Below is a small trained network, with its code and all its weights. Each question gives an input and a class and asks what happens when units are switched off, that is, made to give their printed mean instead of their output.

import numpy as np


def w(rows, s, z=0):
    codes = np.array(rows[::2]) - 128.0
    scale = np.full(codes.shape[1], s)
    scale[-1] = z or s
    return codes * scale


def norm(h):
    return h / np.sqrt((h * h).mean(-1, keepdims=True) + 1e-5)


def f(y):
    return y / 2 * (1 + np.tanh(0.7978845608 * (y + 0.044715 * y**3)))


def log_softmax(a):
    a = a - a.max(-1, keepdims=True)
    return a - np.log(np.exp(a).sum(-1, keepdims=True))


def net(x, mask):
    res = np.array(x, float).reshape(1, 4) / 4 @ E
    u = 0
    for l in range(2):
        y = f(norm(res) @ A[l][:, :-1].T + A[l][:, -1])
        res = res + np.where(mask[u : u + 6], y, B[l][:, -1]) @ B[l][:, :-1]
        u += 6
    return log_softmax(norm(res)[-1] @ U[:, :-1].T + U[:, -1])


A, B = {}, {}
E = w([
[112,100,133,234,134,195,140,6,81],'x0',
[178,69,126,148,72,144,115,118,208],'x1',
[94,135,44,2,134,185,72,149,135],'x2',
[46,92,252,123,132,103,175,122,142],'x3',
],0.005)
A[0] = w([
[53,157,78,109,215,219,69,113,68,54],'L0N1',
[199,155,151,54,188,66,158,162,161,2],'L0N2',
[3,197,194,84,195,142,170,139,80,102],'L0N3',
[36,120,74,99,128,208,71,52,191,112],'L0N4',
[119,109,132,14,100,112,60,200,120,184],'L0N5',
[178,195,141,138,177,42,87,141,99,45],'L0N6',
],0.006,0.0028)
B[0] = w([
[149,128,46,202,15,50,132,151,185,213],'L0N1',
[50,117,76,130,35,102,83,16,35,165],'L0N2',
[3,163,210,141,164,51,70,121,84,233],'L0N3',
[109,41,99,65,8,147,107,142,20,213],'L0N4',
[203,182,146,199,241,79,190,51,128,255],'L0N5',
[124,114,164,230,51,64,89,168,111,151],'L0N6',
],0.0056,0.0047)
A[1] = w([
[93,125,131,225,156,102,201,109,180,253],'L1N1',
[208,219,41,63,148,238,135,96,69,13],'L1N2',
[88,153,2,123,151,99,39,82,57,193],'L1N3',
[220,89,86,206,128,161,102,126,125,129],'L1N4',
[169,140,46,87,96,51,163,199,231,204],'L1N5',
[83,87,234,101,115,203,145,175,159,58],'L1N6',
],0.006,0.0022)
B[1] = w([
[178,81,57,48,165,204,128,141,121,232],'L1N1',
[163,42,215,46,231,155,16,51,254,176],'L1N2',
[134,89,91,120,31,154,73,187,226,254],'L1N3',
[40,170,133,153,155,142,210,152,56,216],'L1N4',
[174,154,168,50,170,98,63,48,147,205],'L1N5',
[179,84,203,60,111,50,206,250,190,141],'L1N6',
],0.0065,0.0055)
U = w([
[7,187,206,144,230,70,122,136,65,101],'0',
[185,216,102,111,154,124,102,74,135,3],'1',
[152,132,46,233,171,231,208,125,54,135],'2',
[60,41,40,153,8,229,56,87,73,139],'3',
[117,229,46,150,52,29,33,202,122,128],'4',
[197,106,77,81,178,166,34,65,224,176],'5',
[159,37,170,131,71,158,203,245,181,88],'6',
[169,95,175,120,175,106,161,64,78,194],'7',
],0.013,0.0052)

Each question gives the input, the list of numbers given to net, and the class t.
The units are the neurons (one row each of A and B). Each row of codes is followed by its name. A weight is (code - 128) times the scale printed after its matrix; where a second scale follows, it is the last column's (A, B and U).
mask holds one flag per neuron, layer by layer. A switched-off neuron (its flag False) gives its mean, the last column of its row in B, instead of its output. The means were averaged over made-up inputs and are rounded, as every weight is.
A unit's drop is (log p(t) with every unit on - log p(t) with that unit switched off) / (log p(t) with every unit on - log p(t) with every unit switched off).
The circuit of an input: a set's keep is (log p(t) with only the set's units on - log p(t) with every unit switched off) / (log p(t) with every unit on - log p(t) with every unit switched off). Starting from all 12 units, units are removed one at a time, each time the one whose removal leaves the highest keep (on an exact tie, the one counted first), for as long as the keep stays at least 0.8.
units of the circuit, in order: the units of the circuit, biggest drop first
most important unit: the unit with the biggest drop
top k neurons: the k neurons with the biggest drops, biggest first
k most important neurons of layer l: the k neurons of layer l with the biggest drops, biggest first
input [7,-5,6,8], class 3: units of the circuit, in order => [L0N1]
input [2,1,-2,-4], class 2: 3 most important neurons of layer 0 => [L0N2, L0N4, L0N3]
input [1,2,-7,2], class 6: top 2 neurons => [L0N5, L0N2]
input [-1,-8,7,5], class 4: top 2 neurons => [L0N1, L1N3]
input [3,6,-6,6], class 6: units of the circuit, in order => [L0N5, L1N6]
input [-2,-3,-8,-5], class 2: 3 most important neurons of layer 0 => [L0N3, L0N1, L0N4]
input [0,4,-2,0], class 6: top 3 neurons => [L0N1, L0N5, L1N6]
input [8,7,-5,5], class 2: 4 most important neurons of layer 1 => [L1N3, L1N2, L1N5, L1N1]
input [-3,-4,0,-8], class 5: top 2 neurons => [L0N3, L1N2]
input [-8,-3,-1,-7], class 5: 2 most important neurons of layer 0 => [L0N3, L0N1]
input [7,5,-3,2], class 2: units of the circuit, in order => [L1N3, L0N3, L1N2]
input [2,3,5,7], class 6: top 2 neurons => [L1N6, L0N2]
input [-2,3,2,4], class 7: top 3 neurons => [L1N3, L0N5, L0N1]
input [-3,1,2,4], class 0: most important unit => L0N3
input [4,-8,-8,-2], class 2: top 3 neurons => [L1N1, L1N5, L1N2]
input [6,-7,0,3], class 3: top 2 neurons => [L0N1, L0N5]
input [-7,-5,2,-4], class 5: 4 most important neurons of layer 0 => [L0N3, L0N5, L0N4, L0N1]
input [-1,6,8,6], class 7: top 2 neurons => [L0N5, L1N3]
input [-8,4,-4,1], class 5: 2 most important neurons of layer 1 => [L1N5, L1N4]
input [0,8,-7,-6], class 2: most important unit => L1N4
input [-2,-4,8,1], class 4: top 2 neurons => [L0N3, L0N1]
input [2,1,-3,6], class 6: 2 most important neurons of layer 0 => [L0N5, L0N2]
